Here is a tiny trained network, its code and every weight. The questions are about switching its units off for an input and a class, where a switched-off unit gives its printed mean instead of its output.

import numpy as np


def w(rows, s, z=0):
    codes = np.array(rows[::2]) - 128.0
    scale = np.full(codes.shape[1], s)
    scale[-1] = z or s
    return codes * scale


def norm(h):
    return h / np.sqrt((h * h).mean(-1, keepdims=True) + 1e-5)


def f(y):
    return y / 2 * (1 + np.tanh(0.7978845608 * (y + 0.044715 * y**3)))


def log_softmax(a):
    a = a - a.max(-1, keepdims=True)
    return a - np.log(np.exp(a).sum(-1, keepdims=True))


def net(x, mask):
    res = np.array(x, float).reshape(1, 4) / 4 @ E
    u = 0
    for l in range(2):
        y = f(norm(res) @ A[l][:, :-1].T + A[l][:, -1])
        res = res + np.where(mask[u : u + 4], y, B[l][:, -1]) @ B[l][:, :-1]
        u += 4
    return log_softmax(norm(res)[-1] @ U[:, :-1].T + U[:, -1])


A, B = {}, {}
E = w([
[75,186,133,59,151,201,79,134,149,105],'x0',
[110,100,165,149,30,100,127,117,103,114],'x1',
[90,158,152,141,162,127,68,178,112,143],'x2',
[111,53,255,154,117,103,167,58,92,154],'x3',
],0.0044)
A[0] = w([
[107,134,187,79,190,183,134,108,122,146,116],'0.n1',
[129,85,120,151,83,103,98,176,141,84,100],'0.n2',
[115,196,130,56,94,161,83,119,108,98,149],'0.n3',
[253,66,34,113,120,88,216,78,164,97,1],'0.n4',
],0.0048,0.003)
B[0] = w([
[135,31,138,47,134,85,138,96,173,183,194],'0.n1',
[179,145,243,152,215,185,150,156,79,156,139],'0.n2',
[53,166,128,139,85,153,119,124,175,105,212],'0.n3',
[140,223,153,214,110,254,168,73,175,239,251],'0.n4',
],0.0057,0.0029)
A[1] = w([
[200,126,132,186,156,51,121,178,73,147,4],'1.n1',
[181,140,113,185,92,124,213,108,99,152,142],'1.n2',
[178,181,1,122,156,145,97,182,118,79,99],'1.n3',
[155,92,176,184,68,88,173,64,43,49,20],'1.n4',
],0.0051,0.002)
B[1] = w([
[119,143,84,1,48,117,67,102,71,154,157],'1.n1',
[123,159,101,133,72,158,180,84,136,160,226],'1.n2',
[197,91,91,174,209,90,132,166,178,94,252],'1.n3',
[155,103,103,175,159,112,162,169,77,23,197],'1.n4',
],0.008,0.0036)
U = w([
[140,133,123,130,167,110,135,129,116,164,3],'0',
[152,169,47,171,223,125,83,210,239,89,196],'1',
[148,63,169,213,85,83,214,96,19,63,161],'2',
[8,167,131,35,91,197,72,100,220,86,115],'3',
[94,26,226,81,240,96,131,48,157,222,154],'4',
[56,171,208,234,115,126,82,191,100,120,54],'5',
[163,194,100,221,95,194,212,41,179,255,217],'6',
[167,146,81,56,88,74,63,142,37,207,100],'7',
],0.0085,0.0033)

Each question gives the input, the list of numbers given to net, and the class t.
The units are the neurons (one row each of A and B). Each row of codes is followed by its name. A weight is (code - 128) times the scale printed after its matrix; where a second scale follows, it is the last column's (A, B and U).
mask holds one flag per neuron, layer by layer. A switched-off neuron (its flag False) gives its mean, the last column of its row in B, instead of its output. The means were averaged over made-up inputs and are rounded, as every weight is.
A unit's drop is (log p(t) with every unit on - log p(t) with that unit switched off) / (log p(t) with every unit on - log p(t) with every unit switched off).
The circuit of an input: a set's keep is (log p(t) with only the set's units on - log p(t) with every unit switched off) / (log p(t) with every unit on - log p(t) with every unit switched off). Starting from all 8 units, units are removed one at a time, each time the one whose removal leaves the highest keep (on an exact tie, the one counted first), for as long as the keep stays at least 0.8.
circuit, biggest first: the units of the circuit, biggest drop first
top k neurons: the k neurons with the biggest drops, biggest first
top k neurons in layer l: the k neurons of layer l with the biggest drops, biggest first
drop when u is switched off: that unit's drop, to one decimal
input [-5,-4,8,0], class 7: circuit, biggest first -> 1.n1
input [4,-3,0,-1], class 3: circuit, biggest first -> 0.n3, 1.n3
input [6,-4,5,0], class 3: top 4 neurons -> 0.n1, 0.n3, 1.n3, 1.n4
input [-8,-7,7,8], class 7: circuit, biggest first -> 1.n1, 0.n4, 0.n3
input [3,7,-1,-2], class 5: circuit, biggest first -> 0.n2, 1.n2
input [-6,4,5,-6], class 7: circuit, biggest first -> 1.n1, 0.n2
input [7,-3,-8,2], class 3: circuit, biggest first -> 1.n3, 0.n4
input [6,6,-6,2], class 2: top 3 neurons -> 0.n4, 1.n4, 1.n1
input [5,-6,-1,2], class 4: top 4 neurons -> 0.n1, 1.n2, 1.n1, 0.n4
input [-6,4,-3,1], class 6: top 2 neurons -> 0.n4, 1.n2
input [5,-7,-6,0], class 3: top 2 neurons in layer 0 -> 0.n1, 0.n3
input [6,-5,-6,2], class 3: top 3 neurons -> 1.n3, 0.n3, 0.n2
input [7,3,-8,7], class 2: top 2 neurons -> 1.n4, 0.n4
input [-5,-2,6,2], class 7: circuit, biggest first -> 1.n1
input [5,1,-6,4], class 4: top 2 neurons in layer 1 -> 1.n2, 1.n1
input [4,-2,-4,3], class 4: top 2 neurons in layer 0 -> 0.n1, 0.n4
input [-4,-4,-8,-7], class 6: drop when 0.n4 is switched off -> 1.8
input [-7,8,8,-2], class 7: drop when 1.n1 is switched off -> 1.4
input [-4,-1,7,2], class 7: drop when 1.n1 is switched off -> 0.5
